Here is a tiny trained network, its code and every weight. The questions are about switching its units off for an input and a target symbol, where a switched-off unit gives its printed mean instead of its output.

import numpy as np


def w(rows, s, z=0):
    codes = np.array(rows[::2]) - 128.0
    scale = np.full(codes.shape[1], s)
    scale[-1] = z or s
    return codes * scale


def f(y):
    return np.maximum(y, 0)


def softmax(a):
    e = np.exp(a - a.max(-1, keepdims=True))
    return e / e.sum(-1, keepdims=True)


def log_softmax(a):
    a = a - a.max(-1, keepdims=True)
    return a - np.log(np.exp(a).sum(-1, keepdims=True))


def net(x, mask):
    ids = ['ΛΠΣΦΩαβζημψ'.index(c) for c in x.split()]
    T = len(ids)
    res = E[ids] + P[:T]
    u = 0
    for l in range(2):
        q, k, v = (res @ M[l].T for M in (Q, K, V))
        z = softmax(np.where(np.tri(T) > 0, q @ k.T / 3**0.5, -1e9)) @ v
        res = res + np.where(mask[u], z, O[l][:, -1]) @ O[l][:, :-1]
        u += 1
        y = f(res @ A[l][:, :-1].T + A[l][:, -1])
        res = res + np.where(mask[u : u + 12], y, B[l][:, -1]) @ B[l][:, :-1]
        u += 12
    return log_softmax(res[-1] @ U[:, :-1].T + U[:, -1])


Q, K, V, O, A, B = {}, {}, {}, {}, {}, {}
E = w([
[101,45,110,215,196,180,57,182],'Λ',
[194,123,136,203,156,50,221,161],'Π',
[102,87,204,104,213,190,145,54],'Σ',
[202,140,113,165,104,228,166,35],'Φ',
[164,171,103,162,67,164,153,148],'Ω',
[26,100,86,51,58,109,112,176],'α',
[81,87,110,255,95,227,136,117],'β',
[213,80,59,53,145,161,52,108],'ζ',
[96,227,61,93,114,193,110,168],'η',
[93,82,182,92,121,38,94,63],'μ',
[186,142,78,87,108,127,192,130],'ψ',
],0.017)
P = w([
[58,146,171,254,51,89,156,25],'0',
[115,155,140,237,77,115,205,158],'1',
[114,148,133,205,113,108,189,148],'2',
[134,137,144,183,109,121,187,157],'3',
[118,119,114,161,143,141,146,132],'4',
[142,114,134,146,141,139,151,140],'5',
[133,128,137,130,145,139,126,136],'6',
[134,115,126,113,162,130,129,142],'7',
[129,114,122,111,188,125,120,144],'8',
[173,127,179,110,125,163,126,159],'9',
[150,98,131,93,180,127,125,152],'10',
],0.0086)
Q[0] = w([
[19,86,59,158,1,127,168,187],'L0H1',
[141,176,112,15,55,147,20,117],'L0H1',
[118,160,107,204,24,40,249,174],'L0H1',
],0.0046)
K[0] = w([
[2,142,57,170,31,170,126,121],'L0H1',
[155,116,113,33,114,203,116,142],'L0H1',
[107,172,114,133,139,72,181,55],'L0H1',
],0.0062)
V[0] = w([
[86,122,166,63,127,255,108,165],'L0H1',
[162,71,116,167,186,102,61,200],'L0H1',
[108,88,146,60,184,92,211,68],'L0H1',
],0.0067)
O[0] = w([
[29,211,78,119,237,64,174,200,95],'L0H1',
[212,140,185,94,47,60,167,255,240],'L0H1',
[31,82,67,62,118,164,137,145,5],'L0H1',
],0.0077,0.0026)
A[0] = w([
[5,95,142,100,94,61,91,108,171],'L0N1',
[132,40,123,153,134,147,117,186,107],'L0N2',
[148,158,150,110,176,139,191,80,121],'L0N3',
[198,81,118,136,111,125,152,113,204],'L0N4',
[185,77,148,67,82,107,76,188,53],'L0N5',
[134,141,155,129,111,23,238,138,224],'L0N6',
[143,227,157,140,145,63,143,2,5],'L0N7',
[221,181,115,121,52,193,140,151,162],'L0N8',
[115,65,120,133,138,160,64,151,238],'L0N9',
[154,201,100,119,142,105,110,177,147],'L0N10',
[88,210,26,143,118,186,196,81,192],'L0N11',
[34,153,186,100,17,18,117,109,186],'L0N12',
],0.0086,0.0029)
B[0] = w([
[138,124,126,160,128,141,80,193,164],'L0N1',
[109,213,146,120,37,167,151,139,206],'L0N2',
[19,118,106,125,109,103,157,136,156],'L0N3',
[95,127,106,161,162,70,52,130,246],'L0N4',
[175,146,114,107,159,90,132,187,220],'L0N5',
[59,162,184,255,141,197,122,48,175],'L0N6',
[89,130,170,178,136,140,176,202,151],'L0N7',
[127,132,48,109,164,78,103,121,255],'L0N8',
[131,193,206,148,83,114,35,59,213],'L0N9',
[177,92,129,34,111,139,154,148,176],'L0N10',
[182,135,179,60,99,95,206,205,202],'L0N11',
[106,81,114,175,147,196,138,217,166],'L0N12',
],0.0077,0.0083)
Q[1] = w([
[206,93,140,139,136,120,23,130],'L1H1',
[138,231,103,127,154,147,127,124],'L1H1',
[46,46,31,50,138,253,86,151],'L1H1',
],0.0062)
K[1] = w([
[162,99,149,133,164,73,114,161],'L1H1',
[254,192,159,47,144,162,132,172],'L1H1',
[127,103,43,127,151,123,155,202],'L1H1',
],0.008)
V[1] = w([
[134,119,172,173,207,249,169,68],'L1H1',
[62,137,91,126,233,58,21,100],'L1H1',
[187,45,254,173,151,231,147,170],'L1H1',
],0.0049)
O[1] = w([
[202,123,141,141,128,129,110,151,2],'L1H1',
[171,240,73,96,141,145,134,60,165],'L1H1',
[52,173,158,31,255,32,61,102,132],'L1H1',
],0.0086,0.0053)
A[1] = w([
[27,168,221,207,98,228,138,2,5],'L1N1',
[161,191,80,107,143,87,188,160,81],'L1N2',
[122,153,105,24,94,172,148,180,47],'L1N3',
[196,149,113,84,135,175,68,79,91],'L1N4',
[128,139,141,119,106,225,102,160,221],'L1N5',
[107,147,186,125,111,189,92,139,222],'L1N6',
[92,197,80,49,145,59,102,184,211],'L1N7',
[75,156,121,220,131,149,109,92,161],'L1N8',
[202,168,108,159,98,115,92,158,190],'L1N9',
[150,129,93,77,181,99,121,96,130],'L1N10',
[124,121,215,39,162,94,158,192,27],'L1N11',
[144,166,157,138,177,115,49,152,42],'L1N12',
],0.0093,0.0033)
B[1] = w([
[177,1,52,122,169,139,215,223,204],'L1N1',
[53,187,118,170,110,192,140,105,207],'L1N2',
[188,128,190,219,122,126,117,146,189],'L1N3',
[128,128,88,142,140,148,126,227,198],'L1N4',
[140,150,156,179,119,11,100,118,177],'L1N5',
[89,120,134,208,232,206,184,67,194],'L1N6',
[176,114,179,130,122,122,137,45,244],'L1N7',
[133,219,141,168,108,162,123,155,206],'L1N8',
[150,94,74,46,157,60,114,109,253],'L1N9',
[103,88,79,166,79,155,48,194,176],'L1N10',
[248,160,132,67,171,140,169,128,172],'L1N11',
[137,137,136,106,33,99,179,138,199],'L1N12',
],0.0072,0.012)
U = w([
[111,205,160,171,165,101,73,58,220],'Λ',
[167,97,82,89,127,148,78,203,150],'Π',
[177,150,162,70,93,132,191,146,36],'Σ',
[156,65,101,75,182,121,190,143,90],'Φ',
[77,138,110,236,136,136,112,255,113],'Ω',
[87,148,112,74,109,128,163,207,100],'α',
[149,124,152,95,161,54,142,93,128],'β',
[96,192,85,123,106,192,181,104,154],'ζ',
[103,127,119,85,100,117,167,199,69],'η',
[145,80,129,123,123,145,134,71,154],'μ',
[99,43,133,89,17,122,176,148,254],'ψ',
],0.008,0.0044)

Each question gives the input, a string of symbols that net reads in full, and the target symbol t.
The units are the heads (3 rows each of Q, K, V and O) and the neurons (one row each of A and B). Each row of codes is followed by its name. A weight is (code - 128) times the scale printed after its matrix; where a second scale follows, it is the last column's (O, A, B and U).
mask holds one flag per unit, layer by layer, with each layer's heads first. A switched-off unit (its flag False) gives its mean, the last column of its rows in O or B, instead of its output. The means were averaged over made-up inputs and are rounded, as every weight is.
A unit's drop is (log p(t) with every unit on - log p(t) with that unit switched off) / (log p(t) with every unit on - log p(t) with every unit switched off).
The circuit of an input: a set's keep is (log p(t) with only the set's units on - log p(t) with every unit switched off) / (log p(t) with every unit on - log p(t) with every unit switched off). Starting from the 12 units with the biggest drops (on a tie, the unit counted first), units are removed one at a time, each time the one whose removal leaves the highest keep (on an exact tie, the one counted first), for as long as the keep stays at least 0.8.
circuit, biggest first: the units of the circuit, biggest drop first
most important unit: the unit with the biggest drop
top k neurons: the k neurons with the biggest drops, biggest first
k most important neurons of layer l: the k neurons of layer l with the biggest drops, biggest first
input Λ Λ ψ Φ, target Λ: circuit, biggest first => L0N8, L1N1
input Λ Φ η Λ Λ Π Λ Φ, target Λ: circuit, biggest first => L1N1, L0N8
input Π η ζ ζ Λ ζ ζ Λ β η Π, target Λ: top 2 neurons => L0N6, L1N1
input μ ζ ζ ψ ζ μ, target Λ: circuit, biggest first => L0N6
input ψ μ η ψ, target ψ: top 3 neurons => L0N11, L1N6, L1N8
input μ Σ Ω Φ ζ β α μ ψ α, target Λ: 2 most important neurons of layer 0 => L0N1, L0N2
input Λ η Λ ζ Λ, target Λ: top 2 neurons => L0N11, L1N1
input ζ μ ψ ζ ζ ζ ψ ψ ψ, target ζ: circuit, biggest first => L1H1, L1N2, L1N1, L0N8
input Π ψ ζ ζ Λ ζ Ω, target ζ: 2 most important neurons of layer 0 => L0N8, L0N4
input Π ζ ψ, target Π: top 2 neurons => L0N4, L0N8
input ζ Π μ ζ Φ, target Π: 4 most important neurons of layer 0 => L0N2, L0N6, L0N8, L0N4
input Λ Λ ζ Λ ψ η Π ζ η, target Σ: top 3 neurons => L0N11, L0N10, L1N11
input β Ω Ω, target β: top 2 neurons => L0N11, L0N8
input Π α η μ ζ ζ Λ Λ Λ Π Λ, target Σ: most important neuron of layer 1 => L1N12
input β ψ ψ, target β: 4 most important neurons of layer 0 => L0N11, L0N8, L0N7, L0N4
input Σ ζ β η Λ Π Σ Λ α, target Ω: top 4 neurons => L0N12, L0N6, L1N9, L0N9
input Λ ζ α ψ Λ Π Λ ζ μ, target Ω: 4 most important neurons of layer 0 => L0N12, L0N6, L0N4, L0N11
input Φ Φ ζ α ζ ζ μ, target Ω: top 2 neurons => L0N6, L0N12
input ψ η ζ ζ ζ Σ ψ α, target Ω: 2 most important neurons of layer 1 => L1N9, L1N3
input μ ζ Λ Ω ζ μ, target Λ: 2 most important neurons of layer 1 => L1N1, L1N9
input ζ ψ Σ Ω, target ζ: most important unit => L1N2
input ζ α Π ζ β ζ ψ, target ζ: 3 most important neurons of layer 0 => L0N8, L0N6, L0N4
input ζ β μ μ Π α, target Λ: top 2 neurons => L1N1, L1N7
